Below are the code and all the weights of a small trained network. Each question names an input and a target symbol and asks about switching units off, where a switched-off unit gives its printed mean instead of its output.

import numpy as np


def w(rows, s, z=0):
    codes = np.array(rows[::2]) - 128.0
    scale = np.full(codes.shape[1], s)
    scale[-1] = z or s
    return codes * scale


def f(y):
    return np.maximum(y, 0)


def softmax(a):
    e = np.exp(a - a.max(-1, keepdims=True))
    return e / e.sum(-1, keepdims=True)


def log_softmax(a):
    a = a - a.max(-1, keepdims=True)
    return a - np.log(np.exp(a).sum(-1, keepdims=True))


def net(x, mask):
    ids = ['ΓΛΠΩαβδεηθμστφ'.index(c) for c in x.split()]
    T = len(ids)
    res = E[ids] + P[:T]
    u = 0
    for l in range(3):
        q, k, v = (res @ M[l].T for M in (Q, K, V))
        z = softmax(np.where(np.tri(T) > 0, q @ k.T / 2**0.5, -1e9)) @ v
        res = res + np.where(mask[u], z, O[l][:, -1]) @ O[l][:, :-1]
        u += 1
        y = f(res @ A[l][:, :-1].T + A[l][:, -1])
        res = res + np.where(mask[u : u + 8], y, B[l][:, -1]) @ B[l][:, :-1]
        u += 8
    return log_softmax(res[-1] @ U[:, :-1].T + U[:, -1])


Q, K, V, O, A, B = {}, {}, {}, {}, {}, {}
E = w([
[162,128,80,129,69],'Γ',
[132,93,78,134,80],'Λ',
[69,40,156,140,136],'Π',
[142,171,77,140,207],'Ω',
[207,44,147,116,128],'α',
[148,78,112,162,189],'β',
[119,145,163,176,43],'δ',
[128,59,206,174,32],'ε',
[252,185,111,130,138],'η',
[147,146,82,186,143],'θ',
[79,159,135,151,172],'μ',
[118,20,79,97,150],'σ',
[137,105,48,88,160],'τ',
[104,157,169,43,136],'φ',
],0.02)
P = w([
[46,52,41,131,55],'0',
[87,63,72,138,102],'1',
[111,95,84,133,132],'2',
[137,121,100,140,158],'3',
[141,143,121,144,187],'4',
[160,149,136,143,206],'5',
[169,170,141,155,228],'6',
[179,183,170,149,242],'7',
[197,204,188,148,254],'8',
[191,210,195,147,254],'9',
[173,157,120,150,205],'10',
],0.0045)
Q[0] = w([
[106,158,103,76,89],'0.h0',
[108,145,250,51,91],'0.h0',
],0.013)
K[0] = w([
[99,57,79,127,123],'0.h0',
[123,94,2,104,73],'0.h0',
],0.0085)
V[0] = w([
[243,109,72,169,70],'0.h0',
[186,110,254,21,74],'0.h0',
],0.0066)
O[0] = w([
[184,76,3,141,36,155],'0.h0',
[186,142,254,91,115,3],'0.h0',
],0.0058,0.0032)
A[0] = w([
[106,175,74,57,141,94],'0.n0',
[106,135,157,161,151,15],'0.n1',
[149,118,195,165,148,39],'0.n2',
[197,126,54,117,140,75],'0.n3',
[104,200,153,127,166,4],'0.n4',
[113,123,46,198,129,123],'0.n5',
[141,136,119,255,90,76],'0.n6',
[201,125,110,156,93,147],'0.n7',
],0.0093,0.003)
B[0] = w([
[120,163,85,68,93,186],'0.n0',
[185,114,100,85,255,136],'0.n1',
[98,106,177,128,165,144],'0.n2',
[152,82,131,152,60,231],'0.n3',
[164,94,63,125,100,160],'0.n4',
[141,179,80,218,147,255],'0.n5',
[128,161,199,136,188,192],'0.n6',
[102,217,98,146,76,191],'0.n7',
],0.0075,0.0068)
Q[1] = w([
[51,100,181,123,50],'1.h0',
[45,252,166,173,73],'1.h0',
],0.0047)
K[1] = w([
[2,175,149,253,38],'1.h0',
[61,57,106,163,62],'1.h0',
],0.0052)
V[1] = w([
[124,213,202,95,151],'1.h0',
[43,253,116,213,19],'1.h0',
],0.0036)
O[1] = w([
[121,255,85,188,137,2],'1.h0',
[114,212,185,76,106,233],'1.h0',
],0.0076,0.0031)
A[1] = w([
[21,83,72,207,119,79],'1.n0',
[20,114,172,93,86,40],'1.n1',
[182,65,201,84,99,1],'1.n2',
[97,131,88,90,203,156],'1.n3',
[178,133,121,91,72,18],'1.n4',
[32,2,177,62,30,176],'1.n5',
[81,35,126,154,148,48],'1.n6',
[41,78,138,38,152,147],'1.n7',
],0.0073,0.0042)
B[1] = w([
[185,171,124,102,226,244],'1.n0',
[116,138,149,141,192,157],'1.n1',
[123,80,25,44,85,150],'1.n2',
[80,82,155,84,152,254],'1.n3',
[148,143,91,166,227,155],'1.n4',
[254,207,184,162,143,247],'1.n5',
[223,189,76,177,72,187],'1.n6',
[227,203,204,136,105,201],'1.n7',
],0.0066,0.0044)
Q[2] = w([
[254,212,148,113,93],'2.h0',
[165,92,100,248,227],'2.h0',
],0.0042)
K[2] = w([
[69,116,153,56,124],'2.h0',
[43,2,128,168,86],'2.h0',
],0.0066)
V[2] = w([
[117,121,106,1,122],'2.h0',
[109,110,137,152,121],'2.h0',
],0.0091)
O[2] = w([
[115,86,95,30,79,4],'2.h0',
[117,112,156,254,74,61],'2.h0',
],0.0088,0.0043)
A[2] = w([
[1,162,121,150,112,239],'2.n0',
[191,14,60,168,187,59],'2.n1',
[206,83,86,128,53,253],'2.n2',
[104,7,132,91,106,99],'2.n3',
[84,140,173,36,60,60],'2.n4',
[115,151,104,103,76,146],'2.n5',
[161,136,167,197,55,89],'2.n6',
[153,117,150,66,63,222],'2.n7',
],0.009,0.0057)
B[2] = w([
[115,8,119,153,189,168],'2.n0',
[153,79,124,109,89,255],'2.n1',
[65,162,132,83,123,243],'2.n2',
[158,180,130,51,123,133],'2.n3',
[174,112,115,179,163,164],'2.n4',
[94,109,176,180,116,153],'2.n5',
[137,98,117,118,80,198],'2.n6',
[105,126,159,173,152,193],'2.n7',
],0.012,0.0084)
U = w([
[22,148,81,138,90,175],'Γ',
[131,221,86,112,94,22],'Λ',
[174,170,176,110,170,47],'Π',
[118,150,18,77,179,141],'Ω',
[161,80,115,58,83,123],'α',
[143,2,112,168,102,96],'β',
[86,66,153,177,78,156],'δ',
[173,135,174,150,82,77],'ε',
[107,206,81,132,74,158],'η',
[128,164,89,208,129,73],'θ',
[64,89,79,123,191,168],'μ',
[191,53,98,123,96,112],'σ',
[80,69,86,68,92,186],'τ',
[48,136,201,77,203,255],'φ',
],0.0079,0.0059)

Each question gives the input, a string of symbols that net reads in full, and the target symbol t.
The units are the heads (2 rows each of Q, K, V and O) and the neurons (one row each of A and B). Each row of codes is followed by its name. A weight is (code - 128) times the scale printed after its matrix; where a second scale follows, it is the last column's (O, A, B and U).
mask holds one flag per unit, layer by layer, with each layer's heads first. A switched-off unit (its flag False) gives its mean, the last column of its rows in O or B, instead of its output. The means were averaged over made-up inputs and are rounded, as every weight is.
A unit's drop is (log p(t) with every unit on - log p(t) with that unit switched off) / (log p(t) with every unit on - log p(t) with every unit switched off).
The circuit of an input: a set's keep is (log p(t) with only the set's units on - log p(t) with every unit switched off) / (log p(t) with every unit on - log p(t) with every unit switched off). Starting from the 12 units with the biggest drops (on a tie, the unit counted first), units are removed one at a time, each time the one whose removal leaves the highest keep (on an exact tie, the one counted first), for as long as the keep stays at least 0.8.
units of the circuit, in order: the units of the circuit, biggest drop first
top k neurons: the k neurons with the biggest drops, biggest first
top k neurons in layer l: the k neurons of layer l with the biggest drops, biggest first
drop of u: that unit's drop, to one decimal
input τ Ω τ σ τ α, target τ: top 3 neurons -> (2.n2; 1.n2; 2.n1)
input σ β β β, target β: units of the circuit, in order -> (2.n1; 1.h0)
input δ θ Γ Ω β μ, target μ: units of the circuit, in order -> (2.n0; 1.n5; 0.h0)
input σ τ φ τ τ θ α, target τ: units of the circuit, in order -> (2.n2; 2.h0; 1.n2)
input Ω θ θ, target θ: top 3 neurons -> (0.n5; 0.n6; 2.n2)
input σ σ Λ σ, target σ: units of the circuit, in order -> (1.n5; 1.h0; 1.n6)
input Ω φ Π, target φ: units of the circuit, in order -> (0.h0; 2.n1)
input α Γ β Ω φ φ Ω, target φ: top 2 neurons -> (1.n3; 0.n3)
input σ β Π Ω Λ α, target α: units of the circuit, in order -> (1.n2; 0.n5; 2.n3)
input σ σ Π, target ε: top neuron in layer 2 -> (2.n6)
input β φ Ω θ δ θ μ, target μ: top 2 neurons in layer 2 -> (2.n0; 2.n2)
input ε θ Ω Π Λ β σ η, target η: units of the circuit, in order -> (0.n7; 2.n2; 0.h0)
input Π Ω Λ θ τ τ Γ θ σ α, target α: top 3 neurons -> (2.n1; 2.n3; 0.n3)
input Ω Ω φ σ σ, target φ: top 2 neurons in layer 2 -> (2.n2; 2.n7)
input β δ θ, target θ: units of the circuit, in order -> (2.h0; 0.n5)
input δ φ ε, target ε: top 2 neurons -> (1.n5; 2.n4)
input φ φ δ, target φ: top neuron -> (2.n1)
input β θ μ φ σ, target φ: top 2 neurons -> (0.n5; 1.n7)
input Ω β φ Π δ σ α θ β, target β: top 2 neurons in layer 2 -> (2.n1; 2.n2)
input Λ θ τ φ, target Π: top neuron -> (2.n4)
input σ Λ φ θ, target φ: top 2 neurons in layer 0 -> (0.n3; 0.n5)
input φ φ φ φ τ, target φ: drop of 0.h0 -> 1.0
input Ω η Γ μ Γ μ Γ η, target η: drop of 0.n7 -> 0.4
input η φ α φ φ θ, target φ: drop of 1.n0 -> 0.0
